Below are the code and all the weights of a small trained network. Each question names an input and a target symbol and asks about switching units off, where a switched-off unit gives its printed mean instead of its output.

import numpy as np


def w(rows, s, z=0):
    codes = np.array(rows[::2]) - 128.0
    scale = np.full(codes.shape[1], s)
    scale[-1] = z or s
    return codes * scale


def f(y):
    return y / 2 * (1 + np.tanh(0.7978845608 * (y + 0.044715 * y**3)))


def softmax(a):
    e = np.exp(a - a.max(-1, keepdims=True))
    return e / e.sum(-1, keepdims=True)


def log_softmax(a):
    a = a - a.max(-1, keepdims=True)
    return a - np.log(np.exp(a).sum(-1, keepdims=True))


def net(x, mask):
    ids = ['ΛΞΠΨβγδεζημστφω'.index(c) for c in x.split()]
    T = len(ids)
    res = E[ids] + P[:T]
    q, k, v = (res @ M[0].T for M in (Q, K, V))
    z = softmax(np.where(np.tri(T) > 0, q @ k.T / 4**0.5, -1e9)) @ v
    res = res + np.where(mask[0], z, O[0][:, -1]) @ O[0][:, :-1]
    y = f(res @ A[0][:, :-1].T + A[0][:, -1])
    res = res + np.where(mask[1:13], y, B[0][:, -1]) @ B[0][:, :-1]
    return log_softmax(res[-1] @ U[:, :-1].T + U[:, -1])


Q, K, V, O, A, B = {}, {}, {}, {}, {}, {}
E = w([
[131,153,189,184,154,217,114,131,131,69],'Λ',
[112,126,91,37,120,105,199,148,174,153],'Ξ',
[41,101,109,156,227,88,113,85,151,146],'Π',
[77,104,39,119,153,42,138,138,156,149],'Ψ',
[71,180,157,130,150,170,121,158,198,213],'β',
[167,114,145,168,81,154,94,112,44,139],'γ',
[123,154,159,80,159,188,179,174,193,106],'δ',
[56,112,128,229,134,101,66,103,124,174],'ε',
[101,132,87,67,190,87,138,159,137,59],'ζ',
[59,206,165,155,193,179,2,110,60,189],'η',
[185,148,144,108,46,179,161,182,95,184],'μ',
[88,98,111,174,182,101,88,89,100,66],'σ',
[184,124,120,98,99,196,141,152,64,55],'τ',
[208,126,102,128,103,80,162,105,123,93],'φ',
[126,155,115,127,66,89,112,144,121,209],'ω',
],0.0084)
P = w([
[124,240,61,124,117,143,132,11,147,124],'0',
[130,136,90,68,65,163,78,54,124,104],'1',
[194,134,229,170,184,96,170,185,95,141],'2',
[2,152,15,157,63,140,186,182,44,84],'3',
[91,94,109,52,78,197,39,69,121,98],'4',
[165,49,229,135,171,99,139,185,104,133],'5',
],0.0081)
Q[0] = w([
[167,112,135,78,91,125,81,41,162,106],'head 0',
[76,184,62,100,60,181,111,93,122,102],'head 0',
[97,121,117,178,146,104,204,217,93,125],'head 0',
[102,185,79,43,46,214,3,1,166,102],'head 0',
],0.0096)
K[0] = w([
[79,250,60,116,102,188,104,37,127,119],'head 0',
[169,205,140,155,157,112,155,116,135,136],'head 0',
[138,22,210,135,169,115,115,219,101,155],'head 0',
[149,217,99,149,135,126,154,77,137,122],'head 0',
],0.011)
V[0] = w([
[232,102,140,159,12,144,144,142,30,83],'head 0',
[148,154,137,42,31,154,195,160,176,255],'head 0',
[157,144,174,40,163,232,183,160,114,27],'head 0',
[154,102,52,13,120,1,202,126,164,68],'head 0',
],0.0083)
O[0] = w([
[157,188,246,42,76,148,112,32,159,94,253],'head 0',
[76,83,183,139,21,212,235,146,99,255,51],'head 0',
[240,127,122,28,242,244,123,98,174,215,179],'head 0',
[72,215,116,47,160,167,234,185,64,51,105],'head 0',
],0.0081,0.0027)
A[0] = w([
[118,159,169,132,87,80,101,108,91,47,187],'neuron 0',
[98,133,78,67,125,249,200,96,111,170,164],'neuron 1',
[190,153,226,48,179,184,162,90,164,148,90],'neuron 2',
[149,171,39,56,142,162,95,46,150,58,182],'neuron 3',
[50,125,25,173,160,108,203,254,74,110,128],'neuron 4',
[185,156,198,105,197,118,154,145,186,66,109],'neuron 5',
[175,36,43,156,139,166,97,120,200,167,121],'neuron 6',
[57,119,185,155,39,94,138,70,141,113,186],'neuron 7',
[204,65,179,170,208,61,68,126,180,165,95],'neuron 8',
[138,147,106,118,153,170,71,116,41,107,253],'neuron 9',
[24,182,133,110,42,133,169,149,55,91,25],'neuron 10',
[164,116,199,106,178,133,206,251,132,180,148],'neuron 11',
],0.0067,0.0041)
B[0] = w([
[120,138,134,105,128,49,158,110,180,87,204],'neuron 0',
[82,52,136,63,172,53,216,69,61,159,196],'neuron 1',
[157,86,37,172,82,129,95,32,94,93,240],'neuron 2',
[130,202,144,72,108,199,71,209,176,186,254],'neuron 3',
[255,93,170,169,73,212,99,188,14,108,185],'neuron 4',
[119,146,112,163,108,80,126,49,122,40,192],'neuron 5',
[162,62,64,178,134,133,189,138,222,173,162],'neuron 6',
[83,141,233,153,57,97,122,143,192,132,179],'neuron 7',
[51,175,192,161,225,225,231,132,92,123,198],'neuron 8',
[114,175,107,64,185,68,128,156,141,188,215],'neuron 9',
[52,117,65,165,185,222,174,116,231,14,179],'neuron 10',
[172,111,37,160,116,56,43,227,238,156,156],'neuron 11',
],0.0061,0.0091)
U = w([
[171,155,128,129,145,220,116,203,240,194,137],'Λ',
[111,75,143,122,191,145,203,155,46,123,135],'Ξ',
[175,121,110,152,110,118,67,195,60,112,140],'Π',
[152,134,110,191,143,238,145,126,125,46,6],'Ψ',
[179,73,108,174,38,174,115,124,103,198,100],'β',
[144,165,222,91,52,98,51,180,211,171,222],'γ',
[132,67,82,71,166,27,169,140,109,202,176],'δ',
[163,113,87,173,104,2,130,83,138,49,191],'ε',
[145,221,213,105,176,181,119,195,19,212,233],'ζ',
[76,65,3,178,154,77,114,89,211,131,78],'η',
[127,96,235,118,114,116,188,34,41,151,120],'μ',
[125,176,44,99,166,52,28,206,164,115,69],'σ',
[145,129,78,68,115,183,57,57,77,143,89],'τ',
[37,193,128,57,194,106,198,124,171,75,147],'φ',
[43,100,168,191,98,141,174,132,162,88,31],'ω',
],0.0059,0.0025)

Each question gives the input, a string of symbols that net reads in full, and the target symbol t.
The units are the heads (4 rows each of Q, K, V and O) and the neurons (one row each of A and B). Each row of codes is followed by its name. A weight is (code - 128) times the scale printed after its matrix; where a second scale follows, it is the last column's (O, A, B and U).
mask holds one flag per unit, heads first, then neurons. A switched-off unit (its flag False) gives its mean, the last column of its rows in O or B, instead of its output. The means were averaged over made-up inputs and are rounded, as every weight is.
A unit's drop is (log p(t) with every unit on - log p(t) with that unit switched off) / (log p(t) with every unit on - log p(t) with every unit switched off).
The circuit of an input: a set's keep is (log p(t) with only the set's units on - log p(t) with every unit switched off) / (log p(t) with every unit on - log p(t) with every unit switched off). Starting from the 12 units with the biggest drops (on a tie, the unit counted first), units are removed one at a time, each time the one whose removal leaves the highest keep (on an exact tie, the one counted first), for as long as the keep stays at least 0.8.
circuit, biggest first: the units of the circuit, biggest drop first
k most important neurons: the k neurons with the biggest drops, biggest first
input η φ γ, target μ: circuit, biggest first : [head 0; neuron 8; neuron 3]
input γ γ Ξ φ, target Ξ: circuit, biggest first : [head 0; neuron 1; neuron 4]
input φ μ η φ Ψ, target φ: circuit, biggest first : [head 0; neuron 10]
input ω δ φ, target ε: circuit, biggest first : [neuron 5; neuron 3]
input ε Λ σ φ γ Π, target Ξ: circuit, biggest first : [neuron 8; head 0; neuron 3; neuron 4]
input ω Λ σ, target φ: circuit, biggest first : [neuron 8; head 0; neuron 4]
input φ η φ ζ Ψ, target φ: circuit, biggest first : [head 0; neuron 2]
input Ξ τ β, target Λ: circuit, biggest first : [head 0; neuron 11; neuron 8]
input φ Ψ σ φ, target σ: circuit, biggest first : [head 0; neuron 3]
input Ψ φ ζ γ σ, target Ψ: circuit, biggest first : [head 0; neuron 4; neuron 10]
input φ φ γ, target μ: circuit, biggest first : [head 0; neuron 8; neuron 3]
input γ ω φ φ φ Ψ, target Π: circuit, biggest first : [head 0; neuron 4]
input ε φ γ Ψ δ, target ε: circuit, biggest first : [head 0]
input γ τ Π, target Ξ: circuit, biggest first : [head 0; neuron 8; neuron 3; neuron 4]
input φ φ ω Ψ, target ω: 2 most important neurons : [neuron 10; neuron 7]
input Ξ ω τ τ β, target Ξ: most important neuron : [neuron 1]
input Λ φ ε, target ω: 2 most important neurons : [neuron 8; neuron 7]
input φ Λ τ φ φ Ξ, target δ: 2 most important neurons : [neuron 1; neuron 11]
input φ β ω, target γ: 2 most important neurons : [neuron 7; neuron 2]
input φ φ ω τ, target ω: 2 most important neurons : [neuron 10; neuron 7]
input τ Π β, target Λ: most important neuron : [neuron 11]
input φ γ γ ζ σ δ, target η: 2 most important neurons : [neuron 11; neuron 2]
input η η Ξ σ, target Ξ: 2 most important neurons : [neuron 1; neuron 4]
input φ φ Λ, target Ψ: 4 most important neurons : [neuron 8; neuron 2; neuron 5; neuron 1]
input η γ η μ η, target η: 3 most important neurons : [neuron 6; neuron 3; neuron 4]
input μ Λ μ ω, target μ: 2 most important neurons : [neuron 1; neuron 3]
input φ φ Λ ε γ, target φ: most important neuron : [neuron 10]
